Below is a small trained network, with its code and all its weights. Each question gives an input and a class and asks what happens when units are switched off, that is, made to give their printed mean instead of their output.

import numpy as np


def w(rows, s, z=0):
    codes = np.array(rows[::2]) - 128.0
    scale = np.full(codes.shape[1], s)
    scale[-1] = z or s
    return codes * scale


def f(y):
    return np.maximum(y, 0)


def log_softmax(a):
    a = a - a.max(-1, keepdims=True)
    return a - np.log(np.exp(a).sum(-1, keepdims=True))


def net(x, mask):
    res = np.array(x, float).reshape(1, 7) / 4 @ E
    y = f(res @ A[0][:, :-1].T + A[0][:, -1])
    res = res + np.where(mask, y, B[0][:, -1]) @ B[0][:, :-1]
    return log_softmax(res[-1] @ U[:, :-1].T + U[:, -1])


A, B = {}, {}
E = w([
[129,128,128,130],'x0',
[193,231,181,114],'x1',
[128,127,127,126],'x2',
[129,127,131,125],'x3',
[254,84,111,90],'x4',
[124,126,133,123],'x5',
[144,102,236,216],'x6',
],0.0091)
A[0] = w([
[135,141,107,120,254],'n0',
[108,129,112,85,71],'n1',
[102,220,173,97,78],'n2',
[134,153,156,94,157],'n3',
[138,86,97,81,143],'n4',
[118,137,129,77,214],'n5',
[51,174,92,48,175],'n6',
[113,152,64,104,138],'n7',
[118,133,164,204,224],'n8',
[127,64,188,181,107],'n9',
[60,59,145,77,92],'n10',
[100,57,158,132,104],'n11',
[163,25,93,135,100],'n12',
[216,114,124,121,150],'n13',
[132,120,184,199,116],'n14',
[219,182,185,84,88],'n15',
[83,174,136,136,191],'n16',
[188,112,200,181,129],'n17',
[137,207,156,130,91],'n18',
[46,162,147,186,79],'n19',
[153,193,179,120,72],'n20',
[134,128,201,153,69],'n21',
[165,204,146,135,106],'n22',
[143,94,255,138,66],'n23',
[159,222,118,130,65],'n24',
[47,197,140,125,125],'n25',
[196,73,132,158,118],'n26',
[75,165,125,131,185],'n27',
],0.012,0.006)
B[0] = w([
[199,118,254,78,206],'n0',
[119,200,122,149,149],'n1',
[54,79,71,148,192],'n2',
[84,37,122,151,169],'n3',
[131,147,147,147,189],'n4',
[154,154,178,98,188],'n5',
[170,160,126,111,230],'n6',
[195,241,112,132,189],'n7',
[155,154,164,64,254],'n8',
[194,235,86,72,222],'n9',
[51,133,108,78,195],'n10',
[98,204,19,41,186],'n11',
[48,74,118,204,210],'n12',
[162,43,178,208,211],'n13',
[152,146,109,51,221],'n14',
[77,43,67,172,225],'n15',
[182,36,214,177,209],'n16',
[112,181,139,132,235],'n17',
[76,114,105,59,185],'n18',
[121,42,132,231,223],'n19',
[99,122,45,71,188],'n20',
[148,166,97,127,188],'n21',
[41,125,107,89,194],'n22',
[152,193,94,148,225],'n23',
[49,139,79,147,178],'n24',
[172,128,172,231,218],'n25',
[95,101,167,177,196],'n26',
[173,79,165,194,206],'n27',
],0.0059,0.0089)
U = w([
[133,63,173,175,116],'0',
[5,106,50,127,48],'1',
[123,109,165,122,255],'2',
[155,187,113,112,21],'3',
[121,97,182,116,189],'4',
],0.013,0.0043)

Each question gives the input, the list of numbers given to net, and the class t.
The units are the neurons (one row each of A and B). Each row of codes is followed by its name. A weight is (code - 128) times the scale printed after its matrix; where a second scale follows, it is the last column's (A, B and U).
mask holds one flag per neuron, in row order. A switched-off neuron (its flag False) gives its mean, the last column of its row in B, instead of its output. The means were averaged over made-up inputs and are rounded, as every weight is.
A unit's drop is (log p(t) with every unit on - log p(t) with that unit switched off) / (log p(t) with every unit on - log p(t) with every unit switched off).
The circuit of an input: a set's keep is (log p(t) with only the set's units on - log p(t) with every unit switched off) / (log p(t) with every unit on - log p(t) with every unit switched off). Starting from the 12 units with the biggest drops (on a tie, the unit counted first), units are removed one at a time, each time the one whose removal leaves the highest keep (on an exact tie, the one counted first), for as long as the keep stays at least 0.8.
units of the circuit, in order: the units of the circuit, biggest drop first
most important unit: the unit with the biggest drop
top k neurons: the k neurons with the biggest drops, biggest first
drop of u: that unit's drop, to one decimal
input [8,-3,1,2,-3,-5,-8], class 2: most important unit : n9
input [-1,-5,-1,6,7,-5,8], class 3: units of the circuit, in order : n9, n11
input [-1,8,6,-2,-4,-7,-5], class 1: top 2 neurons : n2, n24
input [-4,-8,3,2,4,-3,4], class 1: units of the circuit, in order : n11, n12
input [-4,-1,0,-4,-5,-6,-7], class 3: units of the circuit, in order : n7, n6
input [3,-4,1,0,2,-3,-6], class 3: units of the circuit, in order : n7, n15
input [3,5,-5,-4,1,-5,7], class 3: top 2 neurons : n23, n9
input [-4,-2,-6,4,6,6,-6], class 0: top 3 neurons : n13, n9, n12
input [-2,0,-2,7,-3,-5,-5], class 3: units of the circuit, in order : n7, n6
input [-4,-5,-4,3,7,-8,-5], class 0: top 2 neurons : n12, n13
input [-3,0,-7,-5,-3,-4,-5], class 4: top 3 neurons : n9, n23, n11
input [-5,-6,-5,-4,-5,6,7], class 3: top 2 neurons : n9, n11
input [2,7,5,6,-6,8,4], class 1: top 2 neurons : n2, n20
input [3,4,-1,2,4,8,5], class 3: units of the circuit, in order : n23
input [-3,6,3,7,6,-3,-6], class 0: top 2 neurons : n13, n15
input [6,8,6,4,-6,0,-3], class 1: top 2 neurons : n2, n24
input [-6,-7,-8,-4,8,-1,-7], class 0: top 2 neurons : n12, n13
input [8,-6,2,2,-8,6,4], class 0: drop of n16 : 0.4
input [-8,0,8,-5,8,5,-5], class 0: drop of n13 : 0.3
input [0,6,-5,2,-1,0,6], class 1: most important unit : n15
input [-1,-3,0,3,-3,-5,8], class 3: drop of n9 : 0.2
